Here is a tiny trained network, its code and every weight. The questions are about switching its units off for an input and a class, where a switched-off unit gives its printed mean instead of its output.

import numpy as np


def w(rows, s, z=0):
    codes = np.array(rows[::2]) - 128.0
    scale = np.full(codes.shape[1], s)
    scale[-1] = z or s
    return codes * scale


def f(y):
    return y / 2 * (1 + np.tanh(0.7978845608 * (y + 0.044715 * y**3)))


def log_softmax(a):
    a = a - a.max(-1, keepdims=True)
    return a - np.log(np.exp(a).sum(-1, keepdims=True))


def net(x, mask):
    res = np.array(x, float).reshape(1, 2) / 4 @ E
    y = f(res @ A[0][:, :-1].T + A[0][:, -1])
    res = res + np.where(mask, y, B[0][:, -1]) @ B[0][:, :-1]
    return log_softmax(res[-1] @ U[:, :-1].T + U[:, -1])


A, B = {}, {}
E = w([
[188,172,3,55],'x0',
[218,80,188,29],'x1',
],0.013)
A[0] = w([
[109,120,163,88,212],'n0',
[180,134,173,60,229],'n1',
[91,176,171,49,230],'n2',
[215,158,99,97,187],'n3',
[138,142,116,164,197],'n4',
[126,140,150,113,100],'n5',
[117,156,5,156,197],'n6',
[114,126,209,119,254],'n7',
[103,106,93,160,105],'n8',
[106,123,116,116,74],'n9',
[193,122,168,161,70],'n10',
[102,155,146,153,231],'n11',
[125,79,118,130,55],'n12',
[88,161,33,112,202],'n13',
[128,126,50,46,227],'n14',
[60,153,138,194,201],'n15',
[127,96,122,141,65],'n16',
],0.017,0.0053)
B[0] = w([
[183,100,129,124,173],'n0',
[211,159,122,23,246],'n1',
[174,103,97,110,175],'n2',
[33,110,20,99,237],'n3',
[132,91,149,160,159],'n4',
[144,127,143,107,132],'n5',
[116,234,203,228,242],'n6',
[230,44,99,185,220],'n7',
[132,113,200,101,162],'n8',
[116,136,154,105,124],'n9',
[176,181,146,133,156],'n10',
[132,55,127,174,185],'n11',
[136,151,152,118,124],'n12',
[90,203,149,229,224],'n13',
[7,96,6,142,251],'n14',
[77,4,234,102,244],'n15',
[121,128,137,108,125],'n16',
],0.028,0.017)
U = w([
[156,62,139,136,221],'0',
[106,177,70,89,23],'1',
[248,144,65,81,151],'2',
[139,147,134,78,3],'3',
[108,186,102,159,188],'4',
[122,164,186,160,176],'5',
[150,133,61,39,192],'6',
[167,174,148,81,8],'7',
],0.014,0.0036)

Each question gives the input, the list of numbers given to net, and the class t.
The units are the neurons (one row each of A and B). Each row of codes is followed by its name. A weight is (code - 128) times the scale printed after its matrix; where a second scale follows, it is the last column's (A, B and U).
mask holds one flag per neuron, in row order. A switched-off neuron (its flag False) gives its mean, the last column of its row in B, instead of its output. The means were averaged over made-up inputs and are rounded, as every weight is.
A unit's drop is (log p(t) with every unit on - log p(t) with that unit switched off) / (log p(t) with every unit on - log p(t) with every unit switched off).
The circuit of an input: a set's keep is (log p(t) with only the set's units on - log p(t) with every unit switched off) / (log p(t) with every unit on - log p(t) with every unit switched off). Starting from the 12 units with the biggest drops (on a tie, the unit counted first), units are removed one at a time, each time the one whose removal leaves the highest keep (on an exact tie, the one counted first), for as long as the keep stays at least 0.8.
circuit, biggest first: the units of the circuit, biggest drop first
top k neurons: the k neurons with the biggest drops, biggest first
drop of u: that unit's drop, to one decimal
input [7,-8], class 5: circuit, biggest first	(n6)
input [1,0], class 4: top 3 neurons	(n1, n15, n3)
input [-3,-7], class 5: top 4 neurons	(n6, n7, n14, n3)
input [5,5], class 6: top 2 neurons	(n1, n6)
input [2,2], class 6: top 2 neurons	(n6, n13)
input [6,1], class 4: top 2 neurons	(n6, n13)
input [-2,1], class 2: top 2 neurons	(n15, n14)
input [-1,-3], class 5: top 3 neurons	(n7, n14, n3)
input [5,-6], class 5: drop of n6	0.9
input [2,0], class 4: drop of n1	0.2
input [3,2], class 1: drop of n3	0.0
